Below is a small trained network, with its code and all its weights. Each question gives an input and a target symbol and asks what happens when units are switched off, that is, made to give their printed mean instead of their output.

import numpy as np


def w(rows, s, z=0):
    codes = np.array(rows[::2]) - 128.0
    scale = np.full(codes.shape[1], s)
    scale[-1] = z or s
    return codes * scale


def f(y):
    return y / 2 * (1 + np.tanh(0.7978845608 * (y + 0.044715 * y**3)))


def softmax(a):
    e = np.exp(a - a.max(-1, keepdims=True))
    return e / e.sum(-1, keepdims=True)


def log_softmax(a):
    a = a - a.max(-1, keepdims=True)
    return a - np.log(np.exp(a).sum(-1, keepdims=True))


def net(x, mask):
    ids = ['αβγδεηλμξπσφ'.index(c) for c in x.split()]
    T = len(ids)
    res = E[ids] + P[:T]
    u = 0
    for l in range(3):
        r = res
        for j in range(2):
            rows = slice(2 * j, 2 * j + 2)
            q, k, v = (r @ M[l][rows].T for M in (Q, K, V))
            z = softmax(np.where(np.tri(T) > 0, q @ k.T / 2**0.5, -1e9)) @ v
            o = O[l][rows]
            res = res + np.where(mask[u + j], z, o[:, -1]) @ o[:, :-1]
        u += 2
        y = f(res @ A[l][:, :-1].T + A[l][:, -1])
        res = res + np.where(mask[u : u + 4], y, B[l][:, -1]) @ B[l][:, :-1]
        u += 4
    return log_softmax(res[-1] @ U[:, :-1].T + U[:, -1])


Q, K, V, O, A, B = {}, {}, {}, {}, {}, {}
E = w([
[188,112,160,173],'α',
[41,139,104,74],'β',
[106,30,102,24],'γ',
[109,150,108,92],'δ',
[168,142,164,232],'ε',
[136,138,170,113],'η',
[149,229,10,137],'λ',
[187,216,181,227],'μ',
[138,71,51,146],'ξ',
[55,146,78,24],'π',
[149,58,160,95],'σ',
[60,117,4,40],'φ',
],0.016)
P = w([
[33,21,232,254],'0',
[138,155,117,81],'1',
[187,226,150,179],'2',
[166,190,128,120],'3',
[182,226,122,181],'4',
[195,173,111,82],'5',
[197,189,153,125],'6',
[237,137,95,28],'7',
[167,146,103,86],'8',
[203,152,93,69],'9',
[111,164,102,109],'10',
[175,145,67,63],'11',
[204,167,94,86],'12',
[178,162,91,79],'13',
],0.0055)
Q[0] = w([
[8,154,216,57],'0.h0',
[134,151,166,2],'0.h0',
[90,114,187,140],'0.h1',
[70,134,232,132],'0.h1',
],0.0078)
K[0] = w([
[2,173,104,71],'0.h0',
[63,211,104,199],'0.h0',
[243,50,115,56],'0.h1',
[231,147,71,109],'0.h1',
],0.0078)
V[0] = w([
[158,160,163,67],'0.h0',
[171,161,103,121],'0.h0',
[124,186,123,35],'0.h1',
[254,144,64,136],'0.h1',
],0.0086)
O[0] = w([
[110,106,171,62,117],'0.h0',
[13,176,153,124,254],'0.h0',
[136,82,36,99,217],'0.h1',
[254,115,46,142,114],'0.h1',
],0.0067,0.0028)
A[0] = w([
[213,133,146,99,3],'0.n0',
[90,81,255,138,190],'0.n1',
[48,243,177,182,194],'0.n2',
[70,125,204,107,60],'0.n3',
],0.0078,0.0036)
B[0] = w([
[86,71,32,160,113],'0.n0',
[248,100,145,39,136],'0.n1',
[109,83,136,2,254],'0.n2',
[142,214,96,100,120],'0.n3',
],0.0072,0.0052)
Q[1] = w([
[184,188,127,192],'1.h0',
[175,61,11,142],'1.h0',
[148,224,184,104],'1.h1',
[89,177,2,117],'1.h1',
],0.0057)
K[1] = w([
[255,128,150,138],'1.h0',
[120,49,32,188],'1.h0',
[188,66,226,141],'1.h1',
[166,143,242,144],'1.h1',
],0.0076)
V[1] = w([
[90,75,216,2],'1.h0',
[136,100,110,140],'1.h0',
[101,137,169,135],'1.h1',
[116,188,80,190],'1.h1',
],0.0083)
O[1] = w([
[111,240,129,248,255],'1.h0',
[71,192,133,71,96],'1.h0',
[253,30,125,151,103],'1.h1',
[71,123,37,34,28],'1.h1',
],0.0055,0.0042)
A[1] = w([
[53,136,173,115,253],'1.n0',
[85,131,117,254,93],'1.n1',
[99,78,166,70,114],'1.n2',
[88,56,227,155,139],'1.n3',
],0.0088,0.0025)
B[1] = w([
[170,132,224,105,252],'1.n0',
[127,67,60,73,224],'1.n1',
[112,252,244,90,149],'1.n2',
[136,1,47,56,122],'1.n3',
],0.0096,0.0023)
Q[2] = w([
[39,153,1,205],'2.h0',
[128,36,105,55],'2.h0',
[121,83,148,188],'2.h1',
[121,174,81,121],'2.h1',
],0.008)
K[2] = w([
[192,50,254,83],'2.h0',
[116,178,25,191],'2.h0',
[115,230,185,201],'2.h1',
[151,5,163,172],'2.h1',
],0.0066)
V[2] = w([
[74,163,254,234],'2.h0',
[224,200,118,171],'2.h0',
[122,62,182,205],'2.h1',
[113,147,103,209],'2.h1',
],0.0066)
O[2] = w([
[118,124,117,44,7],'2.h0',
[207,182,191,126,193],'2.h0',
[51,25,128,255,1],'2.h1',
[55,214,160,38,63],'2.h1',
],0.0074,0.0034)
A[2] = w([
[159,254,59,189,197],'2.n0',
[168,60,27,220,254],'2.n1',
[159,196,98,92,69],'2.n2',
[134,122,66,124,96],'2.n3',
],0.0091,0.0037)
B[2] = w([
[123,20,160,140,253],'2.n0',
[133,255,112,118,176],'2.n1',
[99,112,136,175,197],'2.n2',
[52,42,145,76,145],'2.n3',
],0.0098,0.013)
U = w([
[219,234,116,52,218],'α',
[73,190,243,65,228],'β',
[86,133,87,153,149],'γ',
[96,67,178,127,66],'δ',
[85,85,164,202,3],'ε',
[152,44,225,132,128],'η',
[144,32,89,25,194],'λ',
[175,40,182,173,60],'μ',
[110,209,2,99,108],'ξ',
[65,133,112,132,20],'π',
[95,133,128,173,20],'σ',
[65,97,127,121,37],'φ',
],0.0083,0.0048)

Each question gives the input, a string of symbols that net reads in full, and the target symbol t.
The units are the heads (2 rows each of Q, K, V and O) and the neurons (one row each of A and B). Each row of codes is followed by its name. A weight is (code - 128) times the scale printed after its matrix; where a second scale follows, it is the last column's (O, A, B and U).
mask holds one flag per unit, layer by layer, with each layer's heads first. A switched-off unit (its flag False) gives its mean, the last column of its rows in O or B, instead of its output. The means were averaged over made-up inputs and are rounded, as every weight is.
A unit's drop is (log p(t) with every unit on - log p(t) with that unit switched off) / (log p(t) with every unit on - log p(t) with every unit switched off).
The circuit of an input: a set's keep is (log p(t) with only the set's units on - log p(t) with every unit switched off) / (log p(t) with every unit on - log p(t) with every unit switched off). Starting from the 12 units with the biggest drops (on a tie, the unit counted first), units are removed one at a time, each time the one whose removal leaves the highest keep (on an exact tie, the one counted first), for as long as the keep stays at least 0.8.
circuit, biggest first: the units of the circuit, biggest drop first
most important unit: the unit with the biggest drop
top k neurons: the k neurons with the biggest drops, biggest first
k most important neurons of layer l: the k neurons of layer l with the biggest drops, biggest first
which heads matter: for each layer, one digit per head in row order, 1 if its drop is at least 0.15 and else 0, layers parted by /
drop when u is switched off: that unit's drop, to one decimal
input λ λ λ μ λ β λ γ, target α: top 3 neurons -> 2.n0, 1.n2, 2.n3
input φ β λ λ λ β α α α λ ξ, target ξ: most important unit -> 2.n0
input β λ λ α φ, target β: top 2 neurons -> 1.n0, 0.n3
input η β η φ π λ λ, target η: top 3 neurons -> 0.n1, 0.n3, 2.n0
input ξ β ε λ λ β λ λ ε λ λ η α, target α: circuit, biggest first -> 1.h0, 2.n0
input β β λ β α σ β λ λ γ λ, target β: circuit, biggest first -> 0.h1, 1.n0
input λ ξ λ, target λ: top 2 neurons -> 2.n0, 2.n3
input β λ λ η β, target λ: circuit, biggest first -> 0.h1, 2.h0
input γ λ α γ η σ λ ξ β α γ, target β: top 3 neurons -> 1.n2, 2.n0, 0.n1
input η ξ λ, target η: top 3 neurons -> 0.n1, 0.n3, 0.n2
input β β λ λ β λ, target β: 2 most important neurons of layer 0 -> 0.n3, 0.n2
input λ μ η μ β γ λ μ γ ξ, target ξ: 2 most important neurons of layer 2 -> 2.n1, 2.n0
input α β ξ β β ε β β λ γ η ξ λ σ, target α: which heads matter -> 00 / 00 / 00
input λ ε λ α λ λ λ β λ σ, target α: most important unit -> 1.h0
input ξ λ φ φ, target ξ: which heads matter -> 01 / 00 / 11
input γ μ λ β ε, target α: top 2 neurons -> 2.n1, 1.n1
input β λ λ λ β, target λ: top 3 neurons -> 0.n3, 0.n1, 1.n1
input η λ λ μ β π λ α, target α: 2 most important neurons of layer 0 -> 0.n0, 0.n3
input μ η λ λ σ η λ, target μ: 2 most important neurons of layer 0 -> 0.n1, 0.n2
input μ β λ λ λ, target μ: most important unit -> 0.n1
input β γ β α λ μ λ λ δ λ φ λ φ, target β: drop when 0.h1 is switched off -> 0.7
